Here is a tiny trained network, its code and every weight. The questions are about switching its units off for an input and a class, where a switched-off unit gives its printed mean instead of its output.

import numpy as np


def w(rows, s, z=0):
    codes = np.array(rows[::2]) - 128.0
    scale = np.full(codes.shape[1], s)
    scale[-1] = z or s
    return codes * scale


def f(y):
    return y / 2 * (1 + np.tanh(0.7978845608 * (y + 0.044715 * y**3)))


def log_softmax(a):
    a = a - a.max(-1, keepdims=True)
    return a - np.log(np.exp(a).sum(-1, keepdims=True))


def net(x, mask):
    res = np.array(x, float).reshape(1, 8) / 4 @ E
    y = f(res @ A[0][:, :-1].T + A[0][:, -1])
    res = res + np.where(mask, y, B[0][:, -1]) @ B[0][:, :-1]
    return log_softmax(res[-1] @ U[:, :-1].T + U[:, -1])


A, B = {}, {}
E = w([
[128,129,129],'x0',
[48,115,179],'x1',
[128,129,128],'x2',
[128,128,127],'x3',
[90,9,50],'x4',
[127,128,128],'x5',
[166,62,189],'x6',
[128,127,128],'x7',
],0.015)
A[0] = w([
[92,219,168,86],'N1',
[47,39,120,83],'N2',
[236,225,171,187],'N3',
[237,143,55,231],'N4',
[253,58,80,80],'N5',
[146,185,253,144],'N6',
[186,238,142,227],'N7',
[78,199,50,250],'N8',
[131,55,85,211],'N9',
[137,134,223,67],'N10',
[26,64,150,82],'N11',
[101,81,204,110],'N12',
[188,50,199,213],'N13',
[145,101,44,137],'N14',
[105,234,181,146],'N15',
[148,219,226,255],'N16',
[170,35,135,144],'N17',
],0.012,0.009)
B[0] = w([
[93,136,244,186],'N1',
[143,177,148,184],'N2',
[219,157,169,234],'N3',
[162,124,11,209],'N4',
[169,72,72,179],'N5',
[136,81,149,220],'N6',
[193,198,175,234],'N7',
[68,191,102,210],'N8',
[82,165,103,200],'N9',
[118,92,123,165],'N10',
[137,186,156,174],'N11',
[95,157,59,167],'N12',
[217,77,134,202],'N13',
[106,92,103,174],'N14',
[132,120,201,214],'N15',
[135,85,191,253],'N16',
[161,175,113,182],'N17',
],0.013,0.02)
U = w([
[186,183,131,215],'0',
[96,103,38,85],'1',
[212,107,134,10],'2',
[149,69,62,124],'3',
[71,126,199,117],'4',
[54,159,135,90],'5',
[123,7,178,179],'6',
],0.015,0.012)

Each question gives the input, the list of numbers given to net, and the class t.
The units are the neurons (one row each of A and B). Each row of codes is followed by its name. A weight is (code - 128) times the scale printed after its matrix; where a second scale follows, it is the last column's (A, B and U).
mask holds one flag per neuron, in row order. A switched-off neuron (its flag False) gives its mean, the last column of its row in B, instead of its output. The means were averaged over made-up inputs and are rounded, as every weight is.
A unit's drop is (log p(t) with every unit on - log p(t) with that unit switched off) / (log p(t) with every unit on - log p(t) with every unit switched off).
The circuit of an input: a set's keep is (log p(t) with only the set's units on - log p(t) with every unit switched off) / (log p(t) with every unit on - log p(t) with every unit switched off). Starting from the 12 units with the biggest drops (on a tie, the unit counted first), units are removed one at a time, each time the one whose removal leaves the highest keep (on an exact tie, the one counted first), for as long as the keep stays at least 0.8.
circuit, biggest first: the units of the circuit, biggest drop first
k most important neurons: the k neurons with the biggest drops, biggest first
drop when u is switched off: that unit's drop, to one decimal
input [-2,5,2,3,-8,-4,1,7], class 6: circuit, biggest first : (N16)
input [-6,2,8,-8,-7,2,3,4], class 6: circuit, biggest first : (N16, N6)
input [6,2,2,-2,0,0,7,-3], class 6: 3 most important neurons : (N7, N3, N4)
input [-4,8,0,-3,1,5,8,5], class 0: 2 most important neurons : (N11, N12)
input [1,0,3,-8,7,-7,2,6], class 3: 3 most important neurons : (N7, N3, N8)
input [5,1,-4,-8,-7,-4,5,8], class 6: 2 most important neurons : (N16, N6)
input [7,-1,-2,0,6,7,5,-7], class 3: 3 most important neurons : (N7, N3, N5)
input [-1,8,6,5,8,-4,1,-3], class 0: 4 most important neurons : (N2, N11, N17, N8)
input [3,-1,5,-6,8,8,4,-3], class 3: 2 most important neurons : (N7, N5)
input [4,4,3,8,8,3,4,2], class 0: 2 most important neurons : (N2, N11)
input [-5,-8,1,-4,4,-2,0,8], class 1: drop when N16 is switched off : 0.1
input [5,-8,0,0,1,-5,-3,7], class 1: drop when N4 is switched off : 0.2
input [6,7,-5,-4,6,-5,0,0], class 5: drop when N3 is switched off : 0.5
input [-5,8,-8,4,2,-4,3,-6], class 0: circuit, biggest first : (N11)
